Below is a small trained network, with its code and all its weights. Each question gives an input and a class and asks what happens when units are switched off, that is, made to give their printed mean instead of their output.

import numpy as np


def w(rows, s, z=0):
    codes = np.array(rows[::2]) - 128.0
    scale = np.full(codes.shape[1], s)
    scale[-1] = z or s
    return codes * scale


def norm(h):
    return h / np.sqrt((h * h).mean(-1, keepdims=True) + 1e-5)


def f(y):
    return y / 2 * (1 + np.tanh(0.7978845608 * (y + 0.044715 * y**3)))


def log_softmax(a):
    a = a - a.max(-1, keepdims=True)
    return a - np.log(np.exp(a).sum(-1, keepdims=True))


def net(x, mask):
    res = np.array(x, float).reshape(1, 5) / 4 @ E
    u = 0
    for l in range(2):
        y = f(norm(res) @ A[l][:, :-1].T + A[l][:, -1])
        res = res + np.where(mask[u : u + 7], y, B[l][:, -1]) @ B[l][:, :-1]
        u += 7
    return log_softmax(norm(res)[-1] @ U[:, :-1].T + U[:, -1])


A, B = {}, {}
E = w([
[206,141,195,146,48,126],'x0',
[165,87,38,120,125,65],'x1',
[129,128,127,129,127,130],'x2',
[130,128,129,127,130,129],'x3',
[180,157,104,253,139,130],'x4',
],0.0069)
A[0] = w([
[3,158,238,100,93,172,183],'0.n1',
[25,130,139,148,202,253,59],'0.n2',
[66,107,124,248,193,154,63],'0.n3',
[128,137,199,141,49,99,57],'0.n4',
[64,228,204,251,172,178,86],'0.n5',
[98,157,34,231,85,71,104],'0.n6',
[150,57,160,89,58,84,5],'0.n7',
],0.006,0.0021)
B[0] = w([
[190,85,111,119,199,134,254],'0.n1',
[138,173,149,109,176,70,213],'0.n2',
[158,190,63,151,123,164,191],'0.n3',
[184,121,166,95,110,166,162],'0.n4',
[57,144,99,125,66,142,239],'0.n5',
[175,88,119,98,176,134,201],'0.n6',
[121,250,147,139,123,103,155],'0.n7',
],0.013,0.0046)
A[1] = w([
[51,76,169,189,50,201,202],'1.n1',
[172,85,208,134,80,183,180],'1.n2',
[202,91,141,86,85,103,254],'1.n3',
[211,94,188,228,69,121,51],'1.n4',
[54,132,59,114,121,114,173],'1.n5',
[155,120,170,100,2,83,152],'1.n6',
[84,197,135,161,102,191,107],'1.n7',
],0.012,0.002)
B[1] = w([
[110,96,120,84,252,131,171],'1.n1',
[188,114,118,140,117,171,234],'1.n2',
[85,154,145,156,85,140,255],'1.n3',
[73,70,155,68,116,98,228],'1.n4',
[131,107,173,145,67,132,208],'1.n5',
[129,169,85,154,186,111,235],'1.n6',
[134,198,146,122,127,81,184],'1.n7',
],0.018,0.0063)
U = w([
[96,114,145,49,251,123,187],'0',
[99,247,110,161,94,96,249],'1',
[44,35,135,102,17,63,128],'2',
[178,56,15,210,129,126,53],'3',
[221,127,191,108,114,250,1],'4',
],0.011,0.003)

Each question gives the input, the list of numbers given to net, and the class t.
The units are the neurons (one row each of A and B). Each row of codes is followed by its name. A weight is (code - 128) times the scale printed after its matrix; where a second scale follows, it is the last column's (A, B and U).
mask holds one flag per neuron, layer by layer. A switched-off neuron (its flag False) gives its mean, the last column of its row in B, instead of its output. The means were averaged over made-up inputs and are rounded, as every weight is.
A unit's drop is (log p(t) with every unit on - log p(t) with that unit switched off) / (log p(t) with every unit on - log p(t) with every unit switched off).
The circuit of an input: a set's keep is (log p(t) with only the set's units on - log p(t) with every unit switched off) / (log p(t) with every unit on - log p(t) with every unit switched off). Starting from the 12 units with the biggest drops (on a tie, the unit counted first), units are removed one at a time, each time the one whose removal leaves the highest keep (on an exact tie, the one counted first), for as long as the keep stays at least 0.8.
units of the circuit, in order: the units of the circuit, biggest drop first
unit that matters most: the unit with the biggest drop
k most important neurons: the k neurons with the biggest drops, biggest first
top k neurons in layer l: the k neurons of layer l with the biggest drops, biggest first
drop when u is switched off: that unit's drop, to one decimal
input [6,7,2,3,1], class 2: unit that matters most -> 1.n4
input [8,-4,-3,3,4], class 0: 2 most important neurons -> [1.n1; 1.n4]
input [1,-4,-7,-2,-4], class 4: 4 most important neurons -> [1.n4; 1.n6; 1.n1; 0.n4]
input [4,0,-4,0,-4], class 4: top 3 neurons in layer 0 -> [0.n5; 0.n1; 0.n4]
input [0,2,-3,-1,-4], class 2: top 2 neurons in layer 1 -> [1.n5; 1.n7]
input [3,-3,3,8,1], class 0: units of the circuit, in order -> [1.n1; 0.n5]
input [1,-6,-7,-5,3], class 0: top 2 neurons in layer 0 -> [0.n5; 0.n7]
input [1,-1,8,-3,-6], class 4: units of the circuit, in order -> [1.n4; 1.n6]
input [7,3,-8,0,-1], class 1: units of the circuit, in order -> [1.n6; 1.n3]
input [4,0,-7,6,-8], class 4: 3 most important neurons -> [0.n1; 0.n5; 1.n2]
input [3,1,3,-5,3], class 2: 2 most important neurons -> [1.n4; 0.n6]
input [2,0,-3,-4,-3], class 4: top 4 neurons in layer 0 -> [0.n1; 0.n5; 0.n2; 0.n4]
input [8,1,-5,4,-2], class 1: top 4 neurons in layer 1 -> [1.n6; 1.n3; 1.n5; 1.n1]
input [-6,0,-4,-4,3], class 1: most important neuron -> [0.n3]
input [1,5,-2,6,-4], class 1: top 2 neurons in layer 1 -> [1.n6; 1.n4]
input [-1,6,-7,7,-8], class 2: top 2 neurons in layer 1 -> [1.n5; 1.n7]
input [-4,2,2,-1,0], class 2: 3 most important neurons -> [0.n1; 1.n6; 1.n5]
input [4,-1,-3,-8,6], class 0: 2 most important neurons -> [1.n1; 0.n1]
input [-3,-8,5,-1,1], class 1: 3 most important neurons -> [0.n5; 0.n6; 0.n2]
input [-7,-7,0,4,2], class 1: unit that matters most -> 0.n5
input [5,-8,8,1,3], class 0: 2 most important neurons -> [1.n1; 0.n5]
input [4,-1,6,-4,1], class 0: top 3 neurons in layer 1 -> [1.n1; 1.n4; 1.n6]
input [-8,-6,-1,-5,2], class 1: top 2 neurons in layer 0 -> [0.n5; 0.n3]
input [5,-3,-7,-4,4], class 0: drop when 1.n1 is switched off -> 0.5
input [4,4,4,8,-2], class 1: drop when 0.n2 is switched off -> 0.0
input [5,3,-6,-2,2], class 2: drop when 1.n4 is switched off -> 1.3
